[[ 0.24  0.03  0.24  0.28 -0.28 -0.27  0.11 -0.01  0.23]
 [-1.49  0.31 -3.33 -1.39  4.86  1.23 -1.14 -1.49 -5.03]
 [-1.39 -1.91  0.70 -3.85 -0.23  3.32  1.27  1.11  0.37]
 [ 0.00  1.27 -2.47  1.43  3.21 -1.23 -1.37 -1.75 -3.43]
 [-1.58 -1.23 -0.72 -3.26  1.54  2.84  0.44  0.27 -1.46]
 [-0.11  1.38 -2.85  1.44  3.74 -1.23 -1.54 -1.96 -3.98]
 [-1.17  0.67 -3.40 -0.60  4.83  0.55 -1.36 -1.70 -5.03]
 [ 2.43  1.33  1.08  4.08 -1.66 -3.58 -0.04 -0.94  1.37]
 [ 0.96  1.50 -1.39  2.70  1.49 -2.35 -1.13 -1.62 -1.70]
 [-1.46 -1.35 -0.29 -3.24  0.95  2.82  0.63  0.49 -0.84]]
:
[[-0.01  0.23  0.24  0.03  0.24  0.28 -0.28 -0.27  0.11]
 [-1.49 -5.03 -1.49  0.31 -3.33 -1.39  4.86  1.23 -1.14]
 [ 1.11  0.37 -1.39 -1.91  0.70 -3.85 -0.23  3.32  1.27]
 [-1.75 -3.43  0.00  1.27 -2.47  1.43  3.21 -1.23 -1.37]
 [ 0.27 -1.46 -1.58 -1.23 -0.72 -3.26  1.54  2.84  0.44]
 [-1.96 -3.98 -0.11  1.38 -2.85  1.44  3.74 -1.23 -1.54]
 [-1.70 -5.03 -1.17  0.67 -3.40 -0.60  4.83  0.55 -1.36]
 [-0.94  1.37  2.43  1.33  1.08  4.08 -1.66 -3.58 -0.04]
 [-1.62 -1.70  0.96  1.50 -1.39  2.70  1.49 -2.35 -1.13]
 [ 0.49 -0.84 -1.46 -1.35 -0.29 -3.24  0.95  2.82  0.63]]

[[ 4.73  0.61  3.26 -4.00  1.82  1.68  1.63  1.84  1.70  0.32  1.50 -3.80
   0.58  2.67  3.68]
 [-1.36  0.86 -0.79  1.29 -5.83 -5.13 -4.98 -2.07 -2.65 -2.70 -3.42  0.97
  -3.21 -1.61 -1.38]]
:
[[ 2.67  3.68  4.73  0.61  3.26 -4.00  1.82  1.68  1.63  1.84  1.70  0.32
   1.50 -3.80  0.58]
 [-1.61 -1.38 -1.36  0.86 -0.79  1.29 -5.83 -5.13 -4.98 -2.07 -2.65 -2.70
  -3.42  0.97 -3.21]]

[[ 1.51 -5.22  1.33  2.35]
 [-3.05  1.67  4.23  2.62]
 [ 0.27  5.99  0.07 -0.99]
 [-5.27 -1.30  0.35  2.73]
 [ 5.45  2.31 -1.39 -0.09]
 [-1.14 -2.40 -0.53  5.44]
 [-2.26  5.55  0.23 -1.08]
 [-4.45 -3.33 -0.60  2.36]
 [ 3.63  0.33 -2.01 -4.41]
 [-2.09  3.03  0.15 -4.83]]
:
[[ 1.33  2.35  1.51 -5.22]
 [ 4.23  2.62 -3.05  1.67]
 [ 0.07 -0.99  0.27  5.99]
 [ 0.35  2.73 -5.27 -1.30]
 [-1.39 -0.09  5.45  2.31]
 [-0.53  5.44 -1.14 -2.40]
 [ 0.23 -1.08 -2.26  5.55]
 [-0.60  2.36 -4.45 -3.33]
 [-2.01 -4.41  3.63  0.33]
 [ 0.15 -4.83 -2.09  3.03]]

[[-1.27  0.69  0.00  0.70]
 [ 1.06  0.00 -3.56 -2.00]
 [ 0.04  0.57 -0.56  2.32]
 [-0.99  0.57  0.02  3.00]
 [-2.69 -0.01  0.00 -2.66]
 [ 0.61  1.47 -3.03  0.00]
 [ 2.65  1.02 -3.49 -3.50]
 [ 2.31  1.10 -3.50 -3.69]
 [ 1.22  1.05 -2.74 -2.61]
 [ 3.16  1.36 -4.31 -3.74]
 [ 0.00  0.27 -1.75  0.48]
 [ 0.00  0.04  0.00 -1.36]]
:
[[ 0.00  0.70 -1.27  0.69]
 [-3.56 -2.00  1.06  0.00]
 [-0.56  2.32  0.04  0.57]
 [ 0.02  3.00 -0.99  0.57]
 [ 0.00 -2.66 -2.69 -0.01]
 [-3.03  0.00  0.61  1.47]
 [-3.49 -3.50  2.65  1.02]
 [-3.50 -3.69  2.31  1.10]
 [-2.74 -2.61  1.22  1.05]
 [-4.31 -3.74  3.16  1.36]
 [-1.75  0.48  0.00  0.27]
 [ 0.00 -1.36  0.00  0.04]]

[[-1.00  1.98 -0.40  0.26 -0.14  0.38 -1.31  0.75]
 [-1.09  3.64 -0.30 -0.38 -0.14  0.71 -2.59  0.08]
 [-2.37  2.57 -0.78  1.30  0.12  0.81 -2.02  2.02]
 [-1.69  1.75 -0.38  2.24  0.55 -1.38 -2.26  0.71]
 [-1.80  3.13 -0.57  0.39 -0.08  0.61 -2.33  0.81]
 [-2.40  2.94 -0.78  5.23  3.10 -1.41 -4.19  2.17]
 [-1.84  3.50 -0.65 -0.38  0.08  1.52 -2.28  0.51]
 [-2.32  2.86 -0.41  2.43  1.58 -0.55 -4.14  0.83]
 [-1.49  2.95 -0.39  1.25  0.43 -0.45 -2.96  0.09]
 [-2.20  2.23 -0.52  1.82  1.89  0.67 -3.37  1.12]
 [-1.14  1.74 -0.35  1.02  1.12  0.20 -1.88  0.57]]
:
[[-1.31  0.75 -1.00  1.98 -0.40  0.26 -0.14  0.38]
 [-2.59  0.08 -1.09  3.64 -0.30 -0.38 -0.14  0.71]
 [-2.02  2.02 -2.37  2.57 -0.78  1.30  0.12  0.81]
 [-2.26  0.71 -1.69  1.75 -0.38  2.24  0.55 -1.38]
 [-2.33  0.81 -1.80  3.13 -0.57  0.39 -0.08  0.61]
 [-4.19  2.17 -2.40  2.94 -0.78  5.23  3.10 -1.41]
 [-2.28  0.51 -1.84  3.50 -0.65 -0.38  0.08  1.52]
 [-4.14  0.83 -2.32  2.86 -0.41  2.43  1.58 -0.55]
 [-2.96  0.09 -1.49  2.95 -0.39  1.25  0.43 -0.45]
 [-3.37  1.12 -2.20  2.23 -0.52  1.82  1.89  0.67]
 [-1.88  0.57 -1.14  1.74 -0.35  1.02  1.12  0.20]]

[[ 0.65  1.65  1.77 -0.35  4.18 -0.22 -3.64 -0.99 -1.21  0.03 -3.88]
 [ 0.07  1.26  1.73 -0.81  3.62  0.48 -3.14 -1.16 -1.33 -0.65 -3.37]
 [ 3.76  1.28 -1.20  3.67  0.01 -5.07 -0.02  2.03  1.97  5.09 -0.14]
 [ 0.34  1.85  2.36 -0.89  5.16  0.35 -4.48 -1.50 -1.73 -0.59 -4.81]
 [-2.48 -1.00  0.62 -2.35 -0.39  3.26  0.35 -1.25 -1.17 -3.24  0.45]
 [-0.67 -1.71 -1.86  0.38 -4.37  0.21  3.81  1.04  1.26 -0.01  4.06]
 [ 0.60 -0.36 -1.01  0.99 -1.63 -1.06  1.42  0.88  0.97  1.14  1.50]
 [ 0.70 -0.29 -1.00  1.08 -1.54 -1.19  1.34  0.92  0.99  1.27  1.41]]
:
[[ 0.03 -3.88  0.65  1.65  1.77 -0.35  4.18 -0.22 -3.64 -0.99 -1.21]
 [-0.65 -3.37  0.07  1.26  1.73 -0.81  3.62  0.48 -3.14 -1.16 -1.33]
 [ 5.09 -0.14  3.76  1.28 -1.20  3.67  0.01 -5.07 -0.02  2.03  1.97]
 [-0.59 -4.81  0.34  1.85  2.36 -0.89  5.16  0.35 -4.48 -1.50 -1.73]
 [-3.24  0.45 -2.48 -1.00  0.62 -2.35 -0.39  3.26  0.35 -1.25 -1.17]
 [-0.01  4.06 -0.67 -1.71 -1.86  0.38 -4.37  0.21  3.81  1.04  1.26]
 [ 1.14  1.50  0.60 -0.36 -1.01  0.99 -1.63 -1.06  1.42  0.88  0.97]
 [ 1.27  1.41  0.70 -0.29 -1.00  1.08 -1.54 -1.19  1.34  0.92  0.99]]
